[144 147 108 156 107] yields 144

[154 125 115 113 124 135 157] yields 125

[147 105 152 141 150 155 156] yields 150

[[125 129 128 134 126]
 [130 136 125 125 129]
 [117 151 131 123 124]] yields 128

[134 118 151 140 114 115 150] yields 134

[122 123 117 140 126 129 149] yields 126

[141 123 112 115 103] yields 115

[104 120 137 106 113] yields 113

[126 119 120 137 104] yields 120
---
array([[150, 125, 122, 134, 134, 139, 117],
       [137, 124, 125, 131, 127, 129, 126]]) out 129

array([116, 134, 111, 157]) out 111

array([[135, 121, 114, 145, 125, 136],
       [121, 107, 130, 128, 134, 121]]) out 134

array([149, 133, 110, 103, 155, 135]) out 155

array([[134, 127, 125, 133, 137, 134, 129],
       [127, 133, 121, 111, 132, 116, 132],
       [133, 117, 125, 123, 101, 142, 118]]) out 142

array([122, 101, 110, 115]) out 110
---
[[130 119 109 118 129 123 128]
 [125 114 104 108 132 125 128]
 [125 115 102 105 133 130 129]] >> 102

[[109 105 130 116]
 [109 122 147 135]] >> 147

[106 130 104 131] >> 104

[128 129 143 134 118 149 127] >> 143

[[115 152 135 155 153]
 [116 127 128 131 131]] >> 128

[[145 124 121 123]
 [113 112 100 122]
 [142 147 112 144]] >> 112

[[128 126 128 143 135 108 109]
 [115 138 119 109 105 114 125]
 [139 113 146 131 138 136 131]] >> 146

[123 127 136 150 116 129 134] >> 136

[150 143 108 101 121] >> 108
---
[134 155 123 103] out 155
[105 134 105 118 150  99] out 118
[121 100 126 124] out 100
[124 126 131  98 150] out 131
[118 128 148 133 100 130] out 133
[145 110 134 125 129 151 132] out 129
---
[[106 135 128 129 117]
 [132 141 127 129 130]
 [141 115 133 123 126]] yields 115

[[129 139 128 130]
 [111 134 125 143]
 [146 126 131 102]] yields 126

[[120 129 130 132 127 126 125]
 [150 129 107 129 141 132 135]
 [114 137 128 141 130 133 126]] yields 137

[[105 131 144 115 138 109]
 [120 114 126 108 118 135]
 [129 145 133 140 141 113]] yields 145

[[118 114 123 109 111 142 112]
 [136 129 132 137 138 115 133]
 [111 137 118 110 111 134 107]] yields 137

[[107 157 134 111]
 [104 158 120 136]
 [107 156 134 111]] yields 156
---
[[128 141 108 129 121 124 122 138 132]
 [121 137 133 140 111 141 118 126 129]
 [111 138 125 132 119 135 115 118 129]
 [115 140 130 139 109 140 115 124 129]
 [138 129 127 129 125 126 129 141 130]
 [108 153 120 142 101 143 107 120 130]
 [128 135 118 125 128 124 127 127 129]
 [118 141 127 146 105 143 112 133 132]
 [124 117 128 109 152 115 140 108 123]
 [117 138 119 128 123 127 121 123 128]
 [125 142 119 137 113 134 120 131 131]
 [125 122 126 119 139 121 136 116 125]] => 136

[[126 132 123 121 135 125 121]
 [126 125 132 116 142 116 140]
 [140 110 135 118 132 127 134]
 [126 134 118 133 113 150 107]
 [137 123 130 134 126 140 124]
 [141 115 137 126 115 129 125]
 [128 119 131 131 134 116 137]
 [125 146 119 132 119 134 137]
 [123 134 131 119 128 126 129]
 [130 128 124 133 121 133 119]
 [130 133 128 114 135 127 135]
 [129 124 132 112 137 126 118]] => 137

[[148 139 119 114 118 134]
 [138 157 120 128 126 148]
 [149 135 112 108 118 143]
 [139 115 112 122 109 144]
 [140 135 115 115 106 133]
 [137 115 109 110 112 148]
 [104 112 128 116 124 147]] => 116

[[139 137 118 138 111 137 129 115 128 129 122 121]
 [143 137 129 140 130 127 116 129 120 122 122 146]
 [117 131 152 131 135 127 138 137 140 130 131 121]
 [127 139 135 133 134 146 119 120 128 129 114 121]
 [136 152 129 139 130 133 116 129 123 121 122 127]
 [104 137 124 125 125 127 119 142 135 129 132 120]
 [107 120 125 110 138 127 128 129 128 123 133 121]
 [116 105 132 127 130 127 119 134 128 129 122 110]
 [114 118 141 133 130 122 119 129 138 129 113 121]] => 129

[[143 117 133 124 133 137 129 123 137 113 129]
 [131 124 121 116 152 128 140 104 123 101 119]
 [125 137 119 125 138 121 129 131 127 132 128]
 [132 123 124 134 123 120 120 141 132 150 143]
 [106 115 129 130 148 134 134 146 123 136 132]] => 123

[[141 135 153 142 130 135 128 135 142 133 127 131 127 131]
 [124 108 133 109 110 111 120 133 126 113 134 103 129 116]
 [123 119 123 120 106 120 117 129 125 120 131 105 128 121]
 [119 106 127 103 107 109 121 139 123 110 149 100 135 114]
 [120 122 117 117 120 123 127 134 122 123 144 118 135 125]
 [131 119 138 122 112 123 122 138 132 122 137 109 132 124]
 [131 137 120 142 123 136 122 111 127 136 101 128 118 134]
 [132 144 121 145 143 143 133 114 128 142 107 149 121 139]] => 149

[[142 129 142 135 131 129 125 129 126]
 [126 135 135 139 124 120 111 130 115]
 [142 133 150 143 125 124 113 128 117]
 [136 136 148 145 123 121 106 129 113]
 [128 131 128 130 131 125 125 131 125]
 [134 122 126 121 133 135 142 126 138]
 [122 118 108 109 134 137 155 126 147]
 [124 133 129 133 126 122 118 130 120]
 [125 118 112 111 133 137 153 125 146]] => 153
---
[133 112 119 103 132 136 123] Answer: 133, 123

[129 143 152 149] Answer: 129, 149

[129 134 152 135 128 128] Answer: 129, 128

[[151 126 125 131]
 [157 124 124 132]] Answer: 151, 132

[126 104 129 104 125 118 140] Answer: 126, 140

[122 136 154 120 133 113] Answer: 122, 113

[[128 123 133 133 105]
 [106 146 120 136 119]] Answer: 128, 119

[[156 119 106 115 136]
 [114 147 108 113 144]] Answer: 156, 144

[[131 143 147 122]
 [130 148 150 126]
 [131 148 149 127]] Answer: 131, 127
---
array([132, 138, 126, 148, 106, 144, 120]) 148, 148

array([[148, 123, 108, 148, 121, 114, 124],
       [108, 144, 146, 130, 136, 140, 151],
       [126, 126, 114, 136, 125, 108, 130]]) 130, 151

array([124, 124, 149, 115, 113, 127, 127]) 115, 149

array([118, 137, 119, 139, 156, 126, 130]) 139, 156

array([155, 126, 145, 149, 132, 138, 111]) 149, 155

array([139, 117, 144, 120, 131, 154, 140]) 120, 154
---
Input: array([133, 137, 145, 130, 119, 105])
Output: 137

Input:
array([[110, 151, 132, 121, 123, 126, 129],
       [109, 135, 128, 109, 137, 101, 120]])
Output: 137

Input:
array([[130, 127, 112, 145, 136, 103, 135],
       [132, 127, 103, 149, 136, 107, 135],
       [130, 136, 112, 141, 133, 113, 134]])
Output: 145

Input: array([151, 146, 152, 125, 131])
Output: 151

Input: array([149, 125, 118, 154, 114])
Output: 149

Input: array([145, 134, 127, 103, 132])
Output: 134

Input:
array([[139, 102, 138, 132],
       [142, 129, 118, 124],
       [134, 124, 124, 126]])
Output: 139

Input:
array([[125, 125, 139, 125, 118, 129],
       [123, 121, 134, 112,  98, 133],
       [115, 111, 117, 128, 117, 116]])
Output: 134
---
[[135 139 133 127]
 [142 152 141 117]] ans = 142

[[126 100 128 136 150]
 [103 108 137 132 123]] ans = 103

[[155 124 124 145]
 [104 138 148 124]] ans = 104

[[110 145 125 134 144 113 127]
 [100 145 107 147 153 108 109]] ans = 100

[[142 123 124 128]
 [127 127  99 129]] ans = 127

[[108 103 141 128]
 [130 140 106 147]] ans = 130

[[141 112 106 111]
 [131 127 105 126]] ans = 131
---
Q:
array([[141, 121, 134, 110, 103, 134],
       [116, 134, 105, 135, 142, 102],
       [121, 106, 137, 127, 127, 140]])
A: 103

Q:
array([[131,  98, 123, 128, 128, 128],
       [135, 111, 131, 129, 129, 129],
       [116, 133, 119, 130, 129, 129]])
A: 128

Q:
array([[125, 141, 118, 111, 145, 135],
       [120, 146, 134, 130, 151, 127],
       [142, 141, 126, 125, 144, 118]])
A: 145

Q:
array([[121, 150, 124, 113, 107, 102],
       [106, 133, 103, 151, 123, 135],
       [126, 126, 100, 151, 109, 119]])
A: 107

Q:
array([[130, 114, 124, 115, 125, 136],
       [100, 137, 108, 144, 108, 105],
       [140, 106, 131, 103, 131, 142]])
A: 125

Q:
array([[137, 152, 135, 105, 135, 136],
       [120, 134, 123, 125, 121, 122],
       [117, 143, 119, 126, 118, 118]])
A: 135
---
Q: [127 127 125 136 104 124]
A: 124, 127

Q: [140 130 124  99 138]
A: 138, 140

Q: [101 131 118 115 149 109]
A: 109, 101

Q:
[[131 118 141 140 154 121 128]
 [125 125 128 127 138 109 126]
 [120 133 118 117 121 104 124]]
A: 128, 120

Q:
[[129 141 157 157 158 158]
 [128 128 128 128 132 146]]
A: 158, 128

Q: [106 112 135 134 108 136]
A: 136, 106

Q:
[[107 127 128 120]
 [133 131 129 122]
 [127 129 124 127]]
A: 120, 127
---
[144 156 121 147 145 118 112] ans = 121

[[151 151 152 124 123 120 104]
 [137 134 137 102 152 152 118]
 [143 144 144 123 110 107 149]] ans = 152

[125 127 133 105] ans = 133

[121 125 123  99] ans = 123

[130 156 119 142] ans = 119

[113 149 117 128 128 145 125] ans = 117

[[145 110 110 146]
 [153 125 130 149]] ans = 110
---
Input:
[[127 127 134 115 142 140 125]
 [126 127 134 115 144 140 125]
 [130 124 114 143 103 130 116]]
Output: 127

Input:
[[151 107 103 103 139 151]
 [146 102 100  98 140 147]]
Output: 102

Input:
[[137 122 117 105 130 134]
 [130 118 111 111 119 133]
 [143 131 131 109 143 130]]
Output: 118

Input:
[[155 120 146 136 131 127]
 [138 147 127 129 106 120]]
Output: 147

Input:
[[141 142 141 125]
 [111 119 134 137]
 [140 131 153 121]]
Output: 119

Input:
[[130 127 124 142]
 [126 131 127 102]]
Output: 131

Input:
[[127 130 118 128 111 127 126]
 [129 130 103 128 155 130 126]
 [131 135 117 128 109 119 131]]
Output: 130
